Each row is followed by its class number.
[ 179  -96  112  259  -99  186  -14  -47   14  187 -210   87  -41  151
  367  204 -187   28 -436   72  205  165  -17  103   85   59  246   82
   80 -136 -286  -47  369 -146  -53  -93  -56 -155]
2
[-114 -144  217  184  -35  117  -52  326   40 -383 -155 -122  -87   52
  539   15  103 -462  -30   45  -11   28 -191 -543  -95  416  160 -280
  -10 -337 -409 -442  237 -329 -409  -31 -245 -532]
4
[  26  -66   92  137 -167   41 -194   73  114   15  290 -106 -362   85
   44 -176 -214   58  193   77 -206 -260  180  180  137   -6  432  -97
  -99 -217  238 -214  140 -100 -106  -14   76  -11]
5
[  68  -48 -162  230  130  -73  312 -460  324 -211  344 -605 -365 -160
  587 -141 -180  -24  168  -68  280 -183  640  207  386    0 -206 -207
  -51 -252  -88 -241  133 -183 -208 -184  -48  208]
1
[ 128 -202  161  310 -116 -187 -148  273 -206  363  388   32 -273  129
 -306    5  -55   99 -219   88 -242  -52  403  247  -87   69  179  251
 -108 -204  518 -368   10 -267  -43  114  286  196]
7
[ 361 -117  -70 -113  -54 -153 -409  148  144  110   99   10 -111   63
 -212 -204 -254  266    2   20 -250 -214  -35   88   71 -122  144 -200
 -133   78  496   30  382   46 -326 -354  102   90]
2
[  22  -47 -135  202   39   -4  538 -317 -130  208  463 -528 -209 -247
  546   56   29  -20 -286  -32  397  -12  346   21  412   24 -357   65
  -21 -214 -314 -235   11   47 -257 -184    3  238]
5
[ 190  -61 -375 -233   62  -50 -269  336  -89  173  899  228 -260  235
 -148 -346 -219   42  327  100 -264  -35  168  152  312 -335  152 -189
 -372  -20  329 -240  122  -64 -104  131    2  215]
0
[ 200 -249 -300  -58  -57  -24 -115  238 -204  223  470  165   49  -83
  -43 -134  -97  318 -369  -28 -228  -51  211  258   81  -52 -130  175
  -65 -141  255 -375  -92 -143 -125   -4   24  199]
6
[-136 -137 -134 -120  -59  244  -98   37  -51 -238  122   94   45  -61
  522  -13 -167   10 -252  144  158  245 -159 -453   67  331  388  -26
  -61   -3 -525 -340  306 -143 -352  143 -232 -229]
0
[ -25  -30 -213  232   -1  190  -25  150   14 -323 -396 -197 -177   79
  335  -44   29 -394 -260  212  388  158   96 -396  261  579  181   51
   24 -247 -402 -369  287    0 -561  201 -100 -408]
3
[-166 -117   64 -369  -90 -139 -389  362   55  -91  110  216  114 -158
  117 -127  -60   10  263   20 -220 -382 -316  188   75 -292  -70   62
 -269  -69   45 -308  397  285 -313 -262 -242    0]
7
[ 350  -61 -132 -169 -164   42 -316  240  303 -204    1  203 -192  118
  -70 -212 -280  176   96  219  195 -127   -9  330  220  290  515  136
  -84   14  273 -120  246  -20 -370  168  236 -116]
7
[ 116 -104    3  406   -8  -61  275 -353  145 -394  301 -619 -308 -325
  353  -76 -258  270  185  -20  473  -74  514  249  470  472 -226 -263
  149  267  -58 -126  165 -195 -224 -442 -120   -3]
4
[ -61 -211  188  286 -119  154  -44 -237   50   -1 -309   10 -127   12
  274  106   16  -95 -200   68  319  257 -261 -361   -6  549  608  139
   -8 -141 -352 -323  497   13 -448   49 -224 -341]
6
[ 233   45  -85 -162   34   12  -98   96 -201  362  568 -131 -210  144
  -64  -73  -29  104  475 -181 -116  102 -244  396  360 -553  -10    1
 -452 -268  112 -146  299 -172 -114   59  -47  193]
7
[-100   62  377  192  -61   96   48   29   70  -41  124 -328 -239 -357
  446  100    1 -105 -230  178  290  -21  125 -262  143  349    8 -241
  -78 -249  -39   19  167 -143  -95  125  -96  102]
4
[ -40  -21  -72   31  -92  -14  367 -119  239  -20  254 -611 -427 -177
  554 -105  -92 -103   73  300  519 -119  475  246  582  429  185 -121
 -177 -339 -110 -225  283  132 -196  214 -160  137]
3
[-194 -162   67   77  -53 -151  244 -121 -179 -134  275 -491 -149 -277
  243   80 -220  -35  268  -59  364   29   89  217  636  138 -262  174
 -146   87 -217 -369   69   39 -211 -462 -120  103]
6
[ -76 -149  466  255 -101  105   39  258   76  -85  -34   14  -66   11
  662  113  255 -168 -326  151  174  243  -32 -759 -200  408  268    9
   35 -325 -225 -319  451 -205 -432  154 -220 -451]
5
[ -30 -103  238  224 -218  245   65 -143   86    2 -491  111  -42   47
  342  235  -55   53 -329  294  290   87 -195 -235   20  202  575  -51
  112  -88 -565 -270  402   45 -292   62  204 -472]
4
[-151 -126   81    3 -176 -349  466  -79   87   49  760 -644 -447 -159
  381 -139 -124 -110  118   72  103 -106  236   59  734  277   83   79
  -99 -211  -96 -305   53   30 -269 -279 -198  176]
7
[ 120 -125  359  296  -83   -9  186   97 -208    5   59 -179  -23  -62
  481  165  275  -35 -196   40   70  257 -159 -464   37  277   40   40
   83 -231 -335 -379   35 -361 -308  -17  -34 -316]
4
[ 436   69 -373 -116  -54  -38    7   62   51 -335  163 -177  -52  184
   83 -268   -1  277  399  -35 -186   -4 -121   48  530 -226 -138  -53
 -104  -58  209  104   67   82 -286   19  235 -178]
1
[ 247 -154  151  327  -86  177 -167   48 -382 -146 -198 -237  -27   12
  439  104  222  -16 -478   45  262  565 -224 -595  275  191  -38  -32
   93  -69 -423 -383  294 -291 -468   33 -270 -427]
3
[ 124 -141  351  533 -129  -24 -147  134  -73   -4 -607  -85 -129   68
  449  275  158  -54 -600  274 -135  509  -98 -534  -28  279  483   -7
   61  -95 -226 -298  521 -350 -304  503  -58 -337]
3
[ 237   60 -348 -103  -98   99 -209  130   19 -200  568  315 -110  187
  238 -396 -122  152  535  202  109 -236  151  199  106  103  364  -66
 -140 -288  125  -93  167  146  -35  185   15 -163]
3
[ 291 -252   77   63 -177   58   69  175  115 -143  223  -80 -108   -5
  -40 -146  103  178   25  259   23 -198  130   37   38  348  257 -347
 -102 -170  390 -440   58  -40 -104  108  175 -283]
5
[ -95  194  449  343  -45   10  171 -224   97  -43  -78 -730 -488 -406
  509  106  -51 -192 -164    6  477   -4  578   69  347  -62  -98  -24
 -139  -87 -303 -237  234  -86 -303   75  -57   56]
0
[ -82   57  384  438  -24  230   19  -35  -67 -327 -190 -117  -88 -117
  591  243 -113  -61  269  -91   95  247   23 -541 -129  492  234 -299
 -156 -285 -166 -244  404 -337 -207  -43 -129 -478]
2
[-205  -86   87  284   43   86  230 -301   85 -188  611 -529 -374 -314
  335  -21 -234  220  220  -77  518   26  543  244  531  275 -121   89
  -96 -224   34 -181  241  -28 -179 -259 -118  191]
1
[  23 -109   10  227  -35 -155  -87   98   16  -94  338 -316 -175  -71
 -344 -209 -109    8  160   58 -122 -223  488  122   14  376   75   47
 -264 -227  484 -435  186 -378 -101  145   87  -66]
5
[  68 -101   10   -4 -115 -219  -58  211   52   50  421  -41  -84 -145
  -69  -67 -216  286 -129  241  -81   12   83  120  188  -13  368 -178
 -273  319  243 -281  279   44 -159   64  309  100]
3
[ 109 -220  -92 -262 -205 -296 -394  278   22    1  430  147 -146   85
 -282 -239 -182  -76 -110   49 -168 -171  -42  343  312  583  353  -85
 -106   10  315 -278   96  -48 -294   82  153  -19]
7
[ 543   -7 -357  158  -68  -37 -136  180  -68    9  128  -40 -246  186
 -365 -266 -188  176  199  -64 -373 -199  183  326  178 -137   64 -121
 -184 -190  408 -177  149  -76 -171   24   75  -96]
6
[  31  -75  -28   41   92  -18  429 -318  -60  -42  322 -550 -347 -111
  379  109  -55 -221    0    4  479 -109  417  353  556  105 -195 -137
 -202 -124 -280 -347   98  302 -220 -114  -71  340]
4
[-195  -18  237  174   17    6  -89 -323  192 -165  311 -441 -335 -238
  613  133 -502  131 -402   15  254  217  795  166  418  -57  105 -149
   -8   20  100   -9  192  -85  113 -213  -87  484]
2
[ -94  -19  178  257 -115 -147  289 -282   -8 -167  402 -560 -429 -167
  478  -37 -171 -235  178    9  192 -126  359  -24  551  229  -61  -98
 -152 -205 -145 -235  -15 -119 -159  -45  -20   82]
1
[ 108  -27 -357   96   -4 -108 -322    7  151  121  460 -141 -277  -35
 -143 -472  -68   54  324   86 -381 -378   92   54  235 -231  -53 -641
 -275 -150  504  -89  218 -173 -151  -33  255   -4]
2
[ 112 -135  328  243   76  251   71 -129  -56 -256 -211 -246  -49  180
  663  276  126 -399 -506  -75  361  417  208 -514 -433  463  380 -145
 -106 -422 -262 -393  196 -292 -218  226   53 -228]
2
[  61 -107  -41  332  -36  -67  252 -222  171  -98  168 -531 -380  -46
  508   99 -390   61  -16   17  177   77  370  298  574  108 -122 -328
    9  -16  -27  100  274 -278  -24 -114  102  157]
1
[ 262 -328 -164 -182  -30  -62   82  204  105  -88  501  -24 -128   97
  -44  -64 -146  351 -208 -106 -354   91  207  219   60  -85  319    4
  -84  -93  418 -517 -174 -123 -264  -84  292  121]
7
[-100  -69   73  297  -18  -26  372  -25 -184  -85  598 -444 -218 -405
  541  144 -285   -6 -657    3  441  249  573   88  319  -62 -292  222
   -6  -59 -207  -42   66   33   28 -209 -162  244]
0
[-150 -112  164   50  233 -132 -342  273  341 -361  191 -102  -65 -137
 -101   40 -130  265  -78  -93 -232  170  141  151  126  -67  176   -6
  -80  220  311 -259  305 -252 -313 -101  309  179]
4
[  43 -102 -131  363   49 -214  283   97   19  -31  599 -385 -349 -194
  600 -136   -3 -123  -37   77  336  195  454 -192  497  295 -287 -238
   48 -137   20 -197  129  -85 -349 -244 -137  -55]
3
[-191 -163  132  441   14 -134  260 -139  -37  117  365 -721 -359 -227
  485  169 -214  125  -89   71  172  264  558  112  414   53  -10 -252
  -31 -125   32 -319  129 -159  -56 -375   78  270]
1
[ -94   89 -188  408  -61   29  342  -74   77  101   22 -653 -455 -316
  500  -23 -290   85  221  195   98   -3  567  190  545  -60 -156 -250
    3 -191  -41 -129   41 -305  -28  -29  -43   71]
5
[  50  -97  175  118  -98   12   59   50 -121    5 -727    6  129  111
  358  344  -13 -255 -387   29   35   19   71 -171 -193  628  -13   34
   96 -126 -338 -105  359   10 -190  103 -274 -266]
0
[-122  -11  -24   68   74  269  338 -428  261   93  496 -138 -311 -244
  708   42  -27  210  -93  -12  334  -37  191   59  330  125  128 -224
  154   18 -201   42 -134  303  -88 -192 -123  402]
0
[  37 -231  233  274 -163  207  -34    5  193 -286 -234 -166 -181  -51
  654    4  241 -152 -258  102  459  408 -142  -49  236  311  258 -137
  122   26 -400 -486  141 -469 -379  322  -60 -564]
7
[ -28 -136 -117  240   62 -232  329 -170   90  -71  537 -496 -247 -373
  162  -62 -198   37  -48  -16  144  -34  406  158  151  -56 -123 -373
 -139 -298   54 -266  350  -41  -56 -359  -79   14]
7
[  -3 -154  316  258   96   48 -178    7 -193  -46 -227 -278  -38  -70
  729  272  155 -331 -146    9   25  402  -74 -467 -151  192   29 -321
 -231 -206 -220 -429  358 -461 -209  230 -252  -71]
0
[-160   11  167  147  -49   47  249 -245  171   32  390 -433 -254 -224
  530   65 -254  125 -113  -52  411  202  268  116  255  250  195  -58
  -52  160 -180   57  167  -98 -109  -79 -120  237]
1
[ 305  -52  -21   22  -49  -46  -99  556  199  -10  380  203 -277  250
   38 -161 -178  207  -62  195 -356  -47  233 -309  115  369  369 -246
  -85  100  334 -177  333 -141 -339  151 -127   74]
6
[-107   49   19  178 -109   -4  -35  -53   72 -530  344 -674 -331 -185
  554 -203 -207 -165  165   43  330   35  239  -43  493  338  148 -400
  -21  -71 -259 -142  256   21 -225 -326 -165 -263]
0
[-132 -130 -141  201   45 -113  306   16  300 -338  615 -386 -358 -118
  412 -209  -11 -113  108  -48  161 -141  459  200  287  468   84 -182
  -69 -339  -11 -239  344   33 -315   20   66 -189]
0
[  86  -11  105  202  -36   54  -79  -54   53  146 -211 -159 -106  135
  -99  121 -304  161  122  -43   84  -26  330  296  115  282  245  502
  -57 -221  147 -251  170 -278 -105 -134    4  115]
6
[ -41 -114  252  175 -200 -190  303  -68  105   47 -106 -470 -353 -110
  418  133 -360 -179  114  100  494 -122  526  323  432  255   39   44
  -36 -172 -156 -297  268   70 -255 -363  -85 -139]
3
[ 260 -114 -425  -89   -7  191  -38  123  -35   -4  403   78 -185  125
 -246 -276 -167   33  -20  117  127   96  226  168  195   21  208  -27
 -216   42  216 -289  -28 -107 -131  319  -31  -25]
5
[ 116 -268 -326   41 -137 -199   41  324   46 -101  269 -248  -96  205
 -237 -236 -248   28  -95   37 -287  -38   58  112  212  154   42  129
 -117  -43  401   15  182  -95 -177  -92   46  -94]
1
[ 411  -52   34   14 -245  -31  110  324   65   92   28 -186 -160   57
 -269  -13 -308  -46  -22   78  -18 -206 -142  305   46  321  491  101
 -388 -346  400  -92  259   64 -153   28  109 -169]
3
[  99  -98  110  250 -286  186  -94  112  -61 -119  194 -103 -239  -22
  559 -126 -122  -88  -94  209  321   56 -177  194  339  242  522  -11
  -41 -105 -608 -452  299 -276 -149  131 -286 -336]
6
[ 353  -98  231   75 -198   45   75 -290  -24  -14 -180  -35  -30  124
  397  130   76    6  -40  109  201   78 -353 -342  421  365  259   61
  -87 -134 -353 -287  409  -16 -437   47  -61 -386]
0
[-113 -157 -347   -9 -100   19 -355  174   89   85  229 -324 -168   40
  135 -261 -241  330 -224  239 -409  -29  340   51  281  -49  225 -121
 -106  -94  303 -188  339 -187 -208   84  -65  261]
4
[-104  -57   31  -11  -65  -34 -158  233  122  193  319 -313 -195   48
   26  -91  -79  140  -51  -97 -583  -27   33  155  162  162  296  -61
 -158 -107  344 -126   90 -430 -100  239  -11  256]
5
[ 175 -206 -300 -245  -32  -45  144   74   36 -353  543  -86   73   39
  -77 -158 -295  205  221 -163 -127 -383   82  183   71  320  128  -23
 -244 -250  230 -399   88  214 -265 -440  176  -16]
6
[ 259   73   67  231  -24   -7 -134    9 -250 -205  148 -140 -158 -139
  648  -45   94  -10 -166  152  141  579  -91 -628  188  104  350  -64
   -3  -89 -536 -374  172 -473 -465  312  -70 -295]
4
[ -42   93  131  412  -67  138  548 -126   96 -157  -66 -728 -498  -34
  251  127 -195 -344   93  -72  227  -36  367   62  187   24   97  -47
 -269 -133  109  -56 -149   37  -76   61  183   52]
3
[ 315 -242 -223 -105  112   41 -170   30  220 -122  499  180  -10  182
   13   -3 -314  374 -375   15 -259   31  167   31  223  210  178 -134
    7 -132  340 -224  220 -299  -76 -109    6  328]
7
[  86 -209 -217   86  -23  -17   39 -208  126  100  398 -310 -210   13
 -130 -201 -244  167   -3  -60  -54  -96  264   55  -53  225  325 -319
  -88 -151  245 -238  114 -100 -184 -289   30   40]
1
[ 189   13  166 -257  -53   70  -66    3  -21  314  288  214 -174   32
 -209  111 -158  198    4  -82  -61 -131   48  233  363  359  243  -77
 -168  136  244 -194  -95  192 -177   55  -87  371]
3
[-108   15  138   63   55  -54   70   -2  231 -496  245 -527 -323  -76
  563  -21 -150  111  282  -40  137  -22  557  160  469  616  -28 -234
   -2   51  -23 -117  309 -219 -166  123 -206  247]
6
